Here is a tiny trained network, its code and every weight. The questions are about switching its units off for an input and a class, where a switched-off unit gives its printed mean instead of its output.

import numpy as np


def w(rows, s, z=0):
    codes = np.array(rows[::2]) - 128.0
    scale = np.full(codes.shape[1], s)
    scale[-1] = z or s
    return codes * scale


def f(y):
    return np.maximum(y, 0)


def log_softmax(a):
    a = a - a.max(-1, keepdims=True)
    return a - np.log(np.exp(a).sum(-1, keepdims=True))


def net(x, mask):
    res = np.array(x, float).reshape(1, 7) / 4 @ E
    y = f(res @ A[0][:, :-1].T + A[0][:, -1])
    res = res + np.where(mask, y, B[0][:, -1]) @ B[0][:, :-1]
    return log_softmax(res[-1] @ U[:, :-1].T + U[:, -1])


A, B = {}, {}
E = w([
[128,129,128,128,129,129],'x0',
[96,79,57,201,213,96],'x1',
[162,64,163,52,172,48],'x2',
[125,137,145,131,142,128],'x3',
[254,104,121,141,164,191],'x4',
[132,122,130,132,116,123],'x5',
[122,131,137,130,137,133],'x6',
],0.012)
A[0] = w([
[177,71,188,41,130,148,184],'N0',
[66,141,99,229,134,127,157],'N1',
[22,158,118,104,109,76,254],'N2',
[74,176,59,232,141,105,183],'N3',
[132,74,74,208,142,196,128],'N4',
[187,117,188,49,114,104,105],'N5',
[228,108,123,148,147,174,166],'N6',
[121,219,147,119,44,235,225],'N7',
[157,93,155,139,159,138,150],'N8',
[168,133,135,89,91,180,124],'N9',
[114,107,127,86,98,122,138],'N10',
[136,9,110,146,177,54,100],'N11',
[117,171,124,95,94,94,158],'N12',
[173,149,131,119,130,173,148],'N13',
[125,128,142,111,156,69,141],'N14',
[128,49,88,116,215,62,83],'N15',
[83,157,159,52,104,61,200],'N16',
[51,126,103,187,114,106,142],'N17',
],0.011,0.0059)
B[0] = w([
[164,153,122,36,124,93,194],'N0',
[148,67,139,81,152,229,205],'N1',
[87,79,215,80,82,136,222],'N2',
[157,59,125,102,134,255,221],'N3',
[169,123,71,150,202,128,196],'N4',
[162,101,109,25,138,125,182],'N5',
[212,171,69,128,160,185,194],'N6',
[38,206,124,191,83,118,249],'N7',
[132,183,93,128,128,184,155],'N8',
[128,168,117,100,119,137,172],'N9',
[119,125,141,121,144,93,151],'N10',
[59,208,123,152,95,167,189],'N11',
[100,108,157,139,139,108,166],'N12',
[134,169,100,128,131,161,167],'N13',
[97,128,136,143,96,92,158],'N14',
[45,198,120,174,70,177,188],'N15',
[93,61,195,144,126,74,201],'N16',
[152,86,152,68,118,216,190],'N17',
],0.009,0.018)
U = w([
[56,155,161,171,61,117,214],'0',
[170,111,125,30,130,150,172],'1',
[129,250,80,162,115,119,134],'2',
[205,100,89,210,202,124,4],'3',
[129,88,166,86,125,8,103],'4',
],0.011,0.0015)

Each question gives the input, the list of numbers given to net, and the class t.
The units are the neurons (one row each of A and B). Each row of codes is followed by its name. A weight is (code - 128) times the scale printed after its matrix; where a second scale follows, it is the last column's (A, B and U).
mask holds one flag per neuron, in row order. A switched-off neuron (its flag False) gives its mean, the last column of its row in B, instead of its output. The means were averaged over made-up inputs and are rounded, as every weight is.
A unit's drop is (log p(t) with every unit on - log p(t) with that unit switched off) / (log p(t) with every unit on - log p(t) with every unit switched off).
The circuit of an input: a set's keep is (log p(t) with only the set's units on - log p(t) with every unit switched off) / (log p(t) with every unit on - log p(t) with every unit switched off). Starting from the 12 units with the biggest drops (on a tie, the unit counted first), units are removed one at a time, each time the one whose removal leaves the highest keep (on an exact tie, the one counted first), for as long as the keep stays at least 0.8.
circuit, biggest first: the units of the circuit, biggest drop first
top k neurons: the k neurons with the biggest drops, biggest first
drop when u is switched off: that unit's drop, to one decimal
input [2,4,-1,6,-4,2,6], class 1: circuit, biggest first	(N7)
input [-3,4,0,5,7,6,-8], class 3: top 2 neurons	(N7; N4)
input [4,4,0,3,-5,0,-5], class 1: top 3 neurons	(N7; N17; N3)
input [0,0,7,2,-6,-3,8], class 4: top 2 neurons	(N7; N16)
input [8,1,2,1,7,1,-3], class 2: top 4 neurons	(N3; N1; N2; N17)
input [-8,0,8,1,-5,-8,-2], class 4: top 3 neurons	(N7; N16; N5)
input [-1,2,1,-3,0,4,-6], class 0: top 3 neurons	(N6; N5; N0)
input [7,1,1,-3,-1,-6,7], class 0: top 3 neurons	(N5; N0; N6)
input [-3,-4,-1,6,0,3,-7], class 0: top 3 neurons	(N6; N4; N7)
input [2,2,8,5,-2,1,0], class 0: top 2 neurons	(N15; N11)
input [2,4,2,-1,7,0,2], class 2: drop when N15 is switched off	0.1
input [6,1,0,0,3,-2,-5], class 3: drop when N11 is switched off	0.1
input [-3,2,-6,2,3,-4,3], class 3: drop when N14 is switched off	0.0
input [-3,8,-6,1,4,5,1], class 3: circuit, biggest first	(N4)
input [7,-3,-8,1,2,-4,0], class 2: drop when N2 is switched off	0.1
